Each row has two labels, one from each of two sets.
|  .04 | -.11 |  .04 |  .03 |  .05 |  .07 |  .08 |  .04 |  .00 | -.05 |  .00 | -.24 | -.09 | -.05 |  .03 | -.07 |  .05 | -.12 | -.03 |  .19 |
(44)/W
|  .20 |  .03 |  .01 |  .15 | -.04 | -.03 |  .18 |  .06 |  .01 | -.02 |  .06 |  .12 | -.20 |  .13 | -.13 |  .04 |  .09 | -.13 | -.13 |  .19 |
(44)/N
|  .17 |  .00 |  .00 |  .04 |  .09 |  .05 |  .10 | -.12 |  .00 | -.02 |  .05 | -.08 | -.23 | -.03 | -.25 |  .01 |  .12 | -.12 | -.04 |  .24 |
(44)/W
|  .20 |  .00 |  .16 | -.02 |  .15 | -.02 |  .09 |  .03 | -.01 | -.06 |  .00 | -.06 | -.58 |  .03 | -.16 |  .01 |  .03 | -.26 |  .06 |  .39 |
(44)/W
|  .22 |  .02 |  .07 |  .13 |  .09 |  .12 |  .19 | -.10 |  .03 | -.08 |  .04 | -.36 | -.17 |  .19 | -.35 |  .01 |  .27 | -.05 | -.06 |  .22 |
(44)/D
|  .39 |  .17 |  .12 |  .24 | -.03 | -.14 |  .16 |  .72 |  .10 |  .04 |  .08 |  .03 | -.24 | -.04 |  .10 | -.01 |  .01 | -.11 |  .29 | -.02 |
(45)/D
|  .10 |  .01 |  .01 | -.06 | -.04 | -.18 |  .10 |  .09 |  .07 | -.05 |  .07 | -.03 | -.22 |  .00 |  .03 |  .06 |  .10 | -.04 |  .02 |  .10 |
(44)/D
|  .23 |  .02 |  .08 | -.04 |  .02 | -.07 |  .07 |  .28 |  .04 | -.07 |  .04 | -.21 | -.21 | -.09 | -.10 | -.01 |  .11 | -.20 |  .09 |  .28 |
(45)/W
|  .23 |  .02 | -.12 |  .13 |  .09 | -.13 |  .12 |  .23 |  .07 | -.05 |  .01 | -.21 | -.26 | -.01 | -.19 |  .03 |  .10 | -.25 |  .12 |  .19 |
(44)/W
|  .17 |  .01 | -.11 |  .03 |  .02 |  .17 |  .25 | -.17 |  .05 |  .08 |  .01 | -.14 | -.33 |  .11 | -.56 |  .06 |  .42 | -.24 | -.13 |  .25 |
(44)/N
|  .04 |  .01 |  .02 |  .13 |  .06 |  .12 |  .10 |  .03 |  .00 | -.07 |  .04 | -.05 | -.32 |  .09 | -.09 |  .00 |  .13 | -.14 |  .04 |  .21 |
(44)/D
|  .23 |  .13 | -.07 |  .04 |  .01 |  .04 |  .29 | -.08 |  .07 |  .13 |  .00 | -.32 | -.27 |  .00 | -.05 |  .01 |  .11 | -.08 | -.01 |  .18 |
(44)/D
|  .08 |  .01 |  .02 |  .09 |  .05 |  .15 |  .17 |  .00 |  .01 | -.06 |  .00 | -.13 | -.14 |  .02 | -.21 | -.09 | -.02 | -.17 | -.03 |  .14 |
(44)/D
|  .17 |  .06 |  .11 |  .11 | -.01 | -.11 |  .17 |  .02 |  .19 |  .02 | -.01 | -.30 | -.22 |  .15 |  .06 | -.02 | -.05 | -.11 |  .13 |  .20 |
(44)/D
|  .29 | -.04 |  .01 |  .04 | -.01 | -.29 |  .09 |  .19 |  .00 |  .08 |  .04 | -.25 | -.18 | -.17 |  .08 | -.06 |  .09 | -.05 |  .14 |  .18 |
(45)/W
|  .31 |  .02 |  .11 |  .12 | -.03 | -.05 |  .19 |  .30 | -.04 |  .00 |  .01 | -.22 | -.18 | -.11 |  .05 | -.08 |  .12 | -.16 |  .08 |  .24 |
(45)/N
|  .31 | -.03 |  .22 |  .09 |  .04 | -.10 |  .26 |  .01 |  .13 |  .17 |  .04 | -.25 | -.25 |  .04 | -.02 |  .06 | -.09 | -.13 |  .05 |  .14 |
(44)/W
